Below are the code and all the weights of a small trained network. Each question names an input and a target symbol and asks about switching units off, where a switched-off unit gives its printed mean instead of its output.

import numpy as np


def w(rows, s, z=0):
    codes = np.array(rows[::2]) - 128.0
    scale = np.full(codes.shape[1], s)
    scale[-1] = z or s
    return codes * scale


def norm(h):
    return h / np.sqrt((h * h).mean(-1, keepdims=True) + 1e-5)


def f(y):
    return y / 2 * (1 + np.tanh(0.7978845608 * (y + 0.044715 * y**3)))


def softmax(a):
    e = np.exp(a - a.max(-1, keepdims=True))
    return e / e.sum(-1, keepdims=True)


def log_softmax(a):
    a = a - a.max(-1, keepdims=True)
    return a - np.log(np.exp(a).sum(-1, keepdims=True))


def net(x, mask):
    ids = ['ΓΔΛΣβεζμξτψ'.index(c) for c in x.split()]
    T = len(ids)
    res = E[ids] + P[:T]
    q, k, v = (norm(res) @ M[0].T for M in (Q, K, V))
    z = softmax(np.where(np.tri(T) > 0, q @ k.T / 2**0.5, -1e9)) @ v
    res = res + np.where(mask[0], z, O[0][:, -1]) @ O[0][:, :-1]
    y = f(norm(res) @ A[0][:, :-1].T + A[0][:, -1])
    res = res + np.where(mask[1:13], y, B[0][:, -1]) @ B[0][:, :-1]
    return log_softmax(norm(res)[-1] @ U[:, :-1].T + U[:, -1])


Q, K, V, O, A, B = {}, {}, {}, {}, {}, {}
E = w([
[210,160,116,78,122],'Γ',
[153,84,114,170,143],'Δ',
[117,143,111,144,248],'Λ',
[151,111,86,167,114],'Σ',
[175,116,65,144,123],'β',
[183,177,27,89,186],'ε',
[137,207,139,111,184],'ζ',
[151,199,117,130,82],'μ',
[137,70,101,182,79],'ξ',
[62,151,87,196,150],'τ',
[84,105,129,59,130],'ψ',
],0.015)
P = w([
[93,147,174,152,112],'0',
[176,125,141,112,94],'1',
[15,141,64,159,97],'2',
[142,103,124,168,158],'3',
[60,181,46,115,115],'4',
[175,79,135,119,233],'5',
[40,189,39,145,75],'6',
[145,68,157,160,171],'7',
[112,231,109,97,49],'8',
[147,68,161,164,148],'9',
[33,254,76,131,59],'10',
],0.0065)
Q[0] = w([
[126,126,104,138,84],'H0',
[122,3,236,9,179],'H0',
],0.0065)
K[0] = w([
[92,93,253,144,139],'H0',
[199,196,131,191,94],'H0',
],0.0053)
V[0] = w([
[112,54,82,5,124],'H0',
[250,244,201,203,127],'H0',
],0.0035)
O[0] = w([
[206,114,54,2,125,58],'H0',
[204,175,104,120,191,6],'H0',
],0.0097,0.0016)
A[0] = w([
[40,67,81,93,141,136],'N0',
[174,162,63,205,66,175],'N1',
[29,69,136,198,79,177],'N2',
[102,3,196,159,236,154],'N3',
[146,67,203,71,238,24],'N4',
[125,185,206,107,208,134],'N5',
[155,62,38,226,147,211],'N6',
[186,53,124,151,74,101],'N7',
[193,188,137,92,21,136],'N8',
[124,152,35,134,133,159],'N9',
[59,154,183,7,149,214],'N10',
[30,132,185,12,198,253],'N11',
],0.0069,0.0032)
B[0] = w([
[113,93,86,53,1,181],'N0',
[99,121,200,102,107,218],'N1',
[73,111,84,74,148,254],'N2',
[134,39,122,146,81,177],'N3',
[93,129,114,205,54,126],'N4',
[140,133,71,175,92,139],'N5',
[99,122,233,88,189,242],'N6',
[124,133,200,116,99,125],'N7',
[97,153,140,213,96,162],'N8',
[48,165,176,120,147,196],'N9',
[155,99,72,126,48,156],'N10',
[153,106,51,116,64,177],'N11',
],0.0071,0.0062)
U = w([
[209,144,134,165,140,78],'Γ',
[175,79,150,147,156,33],'Δ',
[149,65,61,234,178,27],'Λ',
[145,108,156,128,153,24],'Σ',
[162,126,172,102,159,71],'β',
[169,162,94,76,218,169],'ε',
[163,156,70,188,152,34],'ζ',
[134,188,141,194,117,253],'μ',
[133,94,163,124,124,81],'ξ',
[2,199,82,162,143,210],'τ',
[107,119,32,50,40,144],'ψ',
],0.0087,0.0033)

Each question gives the input, a string of symbols that net reads in full, and the target symbol t.
The units are the heads (2 rows each of Q, K, V and O) and the neurons (one row each of A and B). Each row of codes is followed by its name. A weight is (code - 128) times the scale printed after its matrix; where a second scale follows, it is the last column's (O, A, B and U).
mask holds one flag per unit, heads first, then neurons. A switched-off unit (its flag False) gives its mean, the last column of its rows in O or B, instead of its output. The means were averaged over made-up inputs and are rounded, as every weight is.
A unit's drop is (log p(t) with every unit on - log p(t) with that unit switched off) / (log p(t) with every unit on - log p(t) with every unit switched off).
The circuit of an input: a set's keep is (log p(t) with only the set's units on - log p(t) with every unit switched off) / (log p(t) with every unit on - log p(t) with every unit switched off). Starting from the 12 units with the biggest drops (on a tie, the unit counted first), units are removed one at a time, each time the one whose removal leaves the highest keep (on an exact tie, the one counted first), for as long as the keep stays at least 0.8.
units of the circuit, in order: the units of the circuit, biggest drop first
k most important neurons: the k neurons with the biggest drops, biggest first
drop when u is switched off: that unit's drop, to one decimal
input μ ζ Γ ζ μ, target μ: units of the circuit, in order	[N2, H0]
input ψ μ ε ζ Σ Λ ψ ξ Λ, target ψ: 2 most important neurons	[N11, N10]
input τ τ ζ β μ ζ τ τ ε Λ, target Λ: most important neuron	[N3]
input τ τ ξ τ Γ, target τ: units of the circuit, in order	[N8, N0]
input τ μ τ ψ Λ, target ψ: units of the circuit, in order	[N11, H0, N0]
input τ ψ τ, target ψ: units of the circuit, in order	[H0, N0]
input τ ψ μ Σ τ μ τ ψ ζ, target ψ: 2 most important neurons	[N10, N11]
input τ μ ψ τ μ μ, target μ: 2 most important neurons	[N2, N8]
input τ ζ Γ, target τ: 3 most important neurons	[N8, N9, N6]
input τ τ ξ μ ε τ τ τ μ Λ, target Λ: drop when N1 is switched off	0.1
input β μ τ ζ ψ β ζ, target ψ: drop when H0 is switched off	0.5
input μ τ μ μ Γ, target μ: drop when N2 is switched off	0.2
input τ ζ ξ τ ψ Γ ε τ β, target τ: drop when N8 is switched off	0.3
input τ μ ε τ ψ τ ε τ β, target τ: most important neuron	[N8]
